-30  16  -4 -30 -35 -24  -9  -8  37   0   0 -11  -6   4  14   4  32  32  36  24  -3  14 -13   0 -60  11  28 -49  -9 -18  43 -22 -22 -14 -29   1  37
(58)
 15 -26   3  -6 -55  35   8 -13 -21 -32 -29  11   6  17  -3 -36  12   4 -10  -8  14 -14  -7 -18  22  15   2 -37  10  -1  -9  -5 -13  37   2   7   0
(191)
-17  23  -6 -17 -20  -7  20 -12   0  26 -11  15  38  24  21  21  19   5  29  22 -15  26  -9  -7 -41   8  -1 -35  23   8  34  -8  -2 -21 -35  22  22
(181)
  5 -36   9   1 -34  16  -9  11 -26 -18 -16   7 -22 -26   9 -24  30  35  -1   6 -27 -26 -18 -22  18  18   8 -24 -13  15  15   7 -21  33  -2  23  -6
(58)
 -6  16  -5 -21 -25 -24   1 -25  28 -17   7  20  15 -17   6  12  20  27  22 -17  -1  31  22 -14 -19   4   5 -34  18 -11  27  -9 -17 -34 -36  -1  26
(58)
 -7  36   6 -40 -39   2  10  16   9  -4  14 -10  23  16  26  18  26  18  34  35  -2  22  16  -1 -72  20  37 -43  27 -13  32 -35   0  -5 -20  25  15
(181)
-13  63  30 -37 -48 -20   5   5 -21  27 -21  -2  25  38  19  -4  22   9  24   9 -22  41   3   4 -51   5  -8 -44  20  14  52 -48  -4 -34 -33  31   0
(74)
-41 -24 -30   5  96 -47   1  -7   7  27  -7  43 -28 -89 -20 -15  36 -36 -19 -66  12   0  13 -10  59 -47 -58  21  25  29 -44  13 -26 -33 -30  -9   1
(58)
 15 -30 -16  23  65  -6   9  -2  -7 -19 -25  38 -16 -83 -43 -26   2 -43 -38 -77  18 -38 -14 -19  97 -22 -88  24  18  27 -42  61 -22  -4  21 -11 -24
(59)
 29  22  21  -9 -49  19  14  22 -57  -2 -23   6  28  18   6 -30  -3   0  -5 -20 -21  -1 -11  -8 -15  -1   3 -25 -11  34   9 -35 -15   2  -4  34 -25
(74)
 10  -8  31  -5 -49  14  -9  -4 -45 -34 -30   1   5  -4 -10 -15 -11 -10 -40 -50   7  -4 -31 -22  70 -12  -8 -16  -6  23  -8   0 -10  21   2  14 -17
(36)
-27  26 -19 -12  22 -26  -5 -29   2  13   2  -8 -14  -6  18  18  23 -14  13 -28   1  32  14 -27  17  16  -6   0  49  33  -9 -21   7 -12  -9  10  18
(30)
  15  -15    0   11   19   -8   15   26  -34  -23  -12   22    6  -37  -20  -29    1  -45  -20 -107   27  -19    9   -4   84  -37  -23   34   33   42  -64    7    4    2    1   12  -30
(74)
 28 -50  -6  22   6  18  25 -20 -25 -20 -16  49   4 -46 -18 -51  -8 -13 -36 -47  -2 -37  -7 -14  57 -11 -56 -21   4  18 -35  41 -37  -6   9  -9  15
(191)
  21  -11   27  -25 -114   18    3  -29  -43  -27   -8    5   16   40   15    1   19   19  -12   25  -20  -19  -27  -14  -12   28   12  -35   -3   14   49   -2  -20   37    1   28  -11
(36)
-16  56  29 -22 -41 -18 -12  -2 -10  -1 -49   8   8  -7  -5 -27  -5  18  10  -6 -37  54  -7   2  -3  -6  13 -53  30  23  34 -65   0 -32 -32  26  20
(74)
 -6  15 -21 -16 -22 -24   7 -12  41 -33   5  -5  12 -14  -3  -7  17   7   7 -27  -7  23   2 -32  13  10  17  -5  41   8   1  -4 -13  -4 -19   4  40
(30)
-11   0 -32  -3  53 -37  -1   3  12  -6   8  25 -15 -61 -31  10  -3 -23  -8 -35  -9  -5  28 -16  29 -30 -34   5  48  21 -31  17   4 -61 -17  -9  14
(177)
 12 -23   5   5   2  -1  20   9 -45 -23 -16  42 -32 -35 -30  -6  17 -13 -59 -45 -37 -15  -3 -22  77 -20 -65   0  -4  21 -13  24 -20   5  10  18 -39
(177)
 22 -27 -13  -6 -37  30  18  -9 -13 -27 -25 -17  -6   2   0  -5  -1   7  -2 -17  18 -33 -29  -7  24  15  17 -19  -5   7 -12 -12 -14  35   4  13  -8
(59)
 -6  16 -18 -13  19 -43   7 -30  21  -7  -6  19   5 -39 -26 -27  45 -54 -15 -43  40  15  14  -6  29 -18  -1   7  11  -3 -28  -5 -23 -13  -2  -9  28
(131)
-38  11  -6  -1  49 -26 -12 -19  -1  10  -5  18 -14 -60 -22   2   1 -33 -31 -77  16  44  14 -11  65 -39 -46  25  21  25 -20  28 -22 -39 -11  -1  11
(104)
 -4   7 -16 -19 -39 -24  21 -15  18  22  -1   8   9  10  13 -19  74 -15  20  31 -15   5 -10  -4 -42  15  36 -19   5  -2  31 -19 -15  15 -25  24  34
(131)
 33 -14   3   7 -23   6  15 -14 -58 -27  -2  33 -10 -15 -28  16  -5  -1 -41 -27   1 -15  11 -10  37  -6 -59  -7  22  14 -19  25 -13 -18  27  10 -28
(177)
 -34   -8  -38   10   92  -50    6  -22   24   -8   -8   34  -12  -75  -40   -7    6  -76  -11 -102   42   -1   26   16   70  -58  -76   59   35   15  -55   36   21  -49   10  -44   -4
(59)
-18  55   8 -37 -66  -1 -12 -14  -3  26  -7 -32  42  41  40  -3  15  21  51  77 -39  20 -13   4 -85  34  65 -63 -22  20  75 -42 -39 -10 -37  40  50
(181)
 25 -11   8   7 -56  16   9 -26 -16  -2 -25  23   6   7  -3  -1   4  18 -34 -15 -14  13 -34 -15 -17   3  -8 -35 -11  36  33  23 -25  18   9  23  14
(104)
-22  25   7  -2   6 -25  -9 -13 -21  17 -24   4  -6  -8   7   2   9   7  -3 -27 -30  51   0 -19  30   1 -46 -21  24  34  24   7  13 -29 -20   9  19
(30)
 26 -30 -13   7  -5  12  -3  10  -7 -36 -27 -11 -17 -18  10 -21  11  12 -15 -51 -24 -12  -3 -45  69  19  25   3 -10  37 -14  18  34  53   7  -1  -7
(30)
-32  54  37 -35 -87   4 -35  13 -22   9 -11 -47 -10  80  41  26  14  37  45  74 -56  21 -39   0 -50  28  45 -79  14  -5  77 -50  17   8 -29  50   6
(177)
  3  12  21 -11 -72  41  -2 -15 -33 -18 -14 -14  13  36  24  23 -19  27   1   2  -7  24 -40 -18  -2  35  31 -30 -19  14  22   0 -10  37   8  25  21
(104)
 13  41   6 -18 -19 -22 -17   3 -10  11 -39  11   8 -21 -23 -40  15  12   7   6 -20  40  16  15  -5 -11  36 -34  15  22  24 -52   5 -15 -30  14   0
(74)
 11 -24  12  -2 -60  20  13  -8 -50  -3  -5  13 -18  23  14  -2  30  14 -15   8 -42 -26 -25  -3  13   7 -10 -36  10  10  11 -12  -7  13  -2  41 -33
(177)
-13  27  10 -13 -12 -31  -1   0  -2   1 -10  30   6 -10  -9  -1  36   4   2 -14   2  22 -19  -7 -21 -14 -18 -29   5  -6  24   7 -10   0   2   5  13
(58)
-22  26 -12   2  24 -22   5 -20  14   5 -17  33  22 -12  -6 -24   8 -47   4 -59  10  24   1  -3  29 -31 -22  -9  36  21 -17   0  -7 -14 -22  -6  27
(191)
 -6  12 -50  -7  42 -37  -6 -46  12  -8   6  29  17 -29 -44  24 -11 -40   6 -45  43  12  20  -8  43 -18 -24 -17  37  21 -43  16 -19 -53 -36 -22  22
(177)
-20  44  12 -19 -44 -19   8   1  -2  24 -29 -11  13  27  26   1  47 -14  17  -9  -5  45  -9  -6 -30   1  28 -27  20  13  26 -43  21   1 -26  35  32
(131)
 25   2  40  -3 -92  24  -3  -9 -38 -26 -26   1  16  20  12 -13   2   9 -32 -10 -13 -19 -42 -18   2   9   2 -31  12  26  22 -11  -9  24  16  31 -16
(36)
 -7  31 -10 -10  28 -17  21 -11   8  -1  -8  40  12 -36 -20  17  10 -27   5 -45  19  43  18   2  26   4 -38   1  33   8 -11  -3  17 -28 -19  -9  16
(59)
 18 -32  11 -12 -58  31   2  -4 -28 -49 -16   2  11 -14   9 -27 -14  20 -16  25 -37 -47 -15 -22   9  11  24 -38 -19  22  15  -2 -43  30   5  29   9
(181)
-19  -3 -33  11  76 -17  15  -9  26   9  -6  43   7 -50 -22 -29  21 -50   3 -67  30   7  18 -24  36 -22 -67  11  61  -3 -51  26  -3 -46  -9 -25   6
(191)
-34 -13 -22   5  85 -35 -18 -11  15 -18 -19  17 -30 -52 -27 -31  -3 -60 -11 -77  26   5  31 -11  98 -42 -49  21  33  18 -42  23  -7 -12 -17 -31   5
(191)
-25  13 -11  16  29 -35  -9 -35  39   6 -21  37 -16 -47 -54 -10   6 -22 -29 -28  13  61  -5 -22  29 -13 -34  11  36  14  -2  18 -28 -49  10  -4  44
(104)
-31  26   5 -27 -10 -16  -7 -14   8  -2  21  -7   8 -36  23   1   3 -15  13   7 -15  -5   4  -6 -28  10  -2  -1  41  22   8 -28 -33 -44 -26   8  27
(36)
 26 -33 -14  21  19   9  22 -39 -36 -26  13  79  19 -47 -61   2 -10 -42 -59 -70  63  18   6 -20  65 -16 -72  21  29  18 -68  57 -38 -16  27  -8   4
(104)
-24  21  -8  -7  14 -20  -8  -9  34   9 -23 -22   2 -13  16   1   2 -14  22 -37 -21  -2 -16  -6  45 -12  21  10   0  16  18   0  14  -8 -24   6  21
(59)
  13  -12   23   -1 -104   38   11   31  -41    9  -13  -19    0   50   38   -6   19   41    0   47  -69  -44  -52   -3  -59   20   28  -55  -14   21   38  -23    5   21    0   57   -6
(177)
 -2  21  -2 -13 -18 -11  -5  -9 -25  18 -16  11  -6   0  -9 -12  22  10   2  26 -24  24  -3   7 -28   1 -17 -59  35  11  14 -37 -12 -45 -30  19   2
(177)
 14 -24   0  16  10   7   0 -18 -36 -20 -19  47   6 -31 -22  -4  -2  -4 -23 -36  16   0  -6 -29  59   2 -39  -8   2  20 -29  20 -23   7   1   1  -9
(58)
 24 -30 -25  17  16  12  30 -17  -4 -48  -3  35  -7 -57 -34  -4 -27 -33 -27 -44  13 -46 -18 -22  48   5 -50  19  13  31 -38  29 -51  10  25   0   8
(59)
-18  31 -16 -11   5 -28  -2 -19  -4  10 -23  12   3 -12 -10  -4  15   4   7 -14 -19  58  -7 -29  12  14 -12 -27  17  22  13  -2  10 -22 -14  -2  43
(30)
-46  53  21 -36 -67 -15 -12 -20 -12  29   4 -16  30  32  22   4  32  -6  30  27 -10  37 -28  -1 -31   9  29 -24  35   3  38 -43 -19 -25 -39  36  24
(36)
-16  25   1 -17   1 -20  -3 -14  12  -8 -26  19  27 -16 -13 -13   3 -12  -3  13 -16  24   5 -20   0  -7 -19 -29  25  18  23 -10 -35 -28 -26  14  22
(181)
 34 -23 -12   9 -15  24   5 -21  -7 -39  -2  35  13 -33 -33 -17 -22  -1 -28  -3   4   8 -11 -35  19  24   4  -6   1  24 -18  24 -45   9   9   1  29
(104)
-13   8   3 -10 -45  -3 -11 -13   7  -1 -28 -20   4  35  11 -55  23  -1  20  14  -9   0 -21   9 -22  -6  20 -46  -3  -8  33 -17 -18   9 -11   1  19
(191)
 10 -20  19   6 -27   8  26 -24 -60   4   2  62  17 -49   1 -35  46 -38 -42 -47  -1  -8  21  -5  22 -12 -58  -7  19  28 -35   0 -12 -24   7  32   1
(131)
-19  38   8   1 -35  -3 -31 -15  40 -35 -51   3   7   6 -12 -31 -23   4  12   5 -28  40 -11 -13   4  -6  29 -44  29   8  34 -37   6   6 -19  -3  38
(191)
-14  50   8 -28 -34  -7  -3  -1   5  16 -29 -43  -2  24  33  -1   1  21  45  41 -44  13 -42 -17 -47  31  31 -49  10  14  63 -40 -19 -13 -16  33  45
(59)
-10   1  -7 -12  49 -33  -1  -4  13 -44  -3  28  -8 -56 -19  -5 -12 -27  -5  -5  -5  16  44  -8  39  -6 -18  11  48  22 -11  -2 -17 -19 -13 -11  25
(181)
 23 -24 -12  -6 -22   3  14 -30 -19 -16 -12  16  10  -9  13  -8  14  15 -20 -31 -27 -18 -10 -50  47  18  -4 -16   0  28  -5  29   6  18   7   7  15
(30)
 43 -22  -4   3 -17  -5  29 -10 -36  -2  -5  58  24 -34 -39 -44  29 -19 -30 -43  27 -20   7   6  28 -12 -41 -13  20  25 -33  13 -37 -10  -5  14 -20
(74)
 17 -28   3   9 -34  22 -10  -2 -32  -1 -14  -7 -11   9  -4 -36 -11   8 -23   4 -16  13 -30  -3   1  -8  35 -31 -31  31   9 -15 -32  17  -9  24  12
(104)
 11 -23  17 -21 -92  24  13  -9 -35  -3   8  -5   7  24  18   2  30  15  -8  31 -13 -36 -39 -10 -14  34  27 -26 -24   6  28   5 -27  38  -1  32   2
(36)
-13  17 -22  -1 -36 -11 -27 -19   0  24  -7 -26  13  29   3 -12   0   3  30  40 -38   1 -22  14 -24  -9  43 -46  -6  28  32 -34 -35 -30 -58  27  17
(177)
-29  -3 -16  26  64 -37 -25 -32  27  -3  -4  38 -11 -45 -46  -4 -19 -54 -27 -55  29  53  25  -4  54 -49 -29  39  53  25 -41   6   9 -50  -4 -18  16
(104)
 -27  -22  -43   26  107  -44   -6  -12   26   16   -4   35   12  -85  -30   -3   -4  -40   -5 -101   40    2   23  -22   84  -60  -57   47   32   20  -69   46   -7  -70  -28  -31    8
(58)
-23  -2 -18   6  54 -29  -1 -21  30  10   1  35 -19 -55 -27   3   9 -31 -28 -47  19  40  15  -3  19 -30 -27  20  35  16 -26  10   0 -35  -2 -12  21
(104)
 -3  39   5 -29 -38  -1   4 -13   5  -4 -16  -6  23   9   8  -4   2  13  22  46 -24   6 -25   6 -44  21 -15 -49  14   6  56 -20 -43  -9 -38  15  20
(59)
 -1   1 -47  -8  72 -43   2   4   8 -11  -9  25   4 -70 -55 -19 -10 -48  -7 -73  36   6  39   7  60 -53 -10  34  13  30 -51   4 -17 -27 -33 -26  -3
(74)
  0 -15  20  -3 -61  28  23  16 -36  -6 -13  -7  12  41  34  -1  11   7 -12 -45 -15   4 -57 -20   6  -1   0 -14 -17  21  14  28  -4  35   6  32   2
(104)
 15 -32   7   7  10   0   8 -10 -44 -18 -21  37 -20 -56 -20 -13  -4 -16 -54 -46 -23 -24 -19 -37  77 -26 -41  12  16  27 -21  20  -6   4  20   7 -29
(36)
 30  -5  17  -9 -73  17  27 -21 -46 -38   0  35  25   9 -21  -4  16 -19 -39 -29  39   0 -17  -6  11  12 -18  -9  18   8 -20  -6 -29  21  15  11 -18
(36)
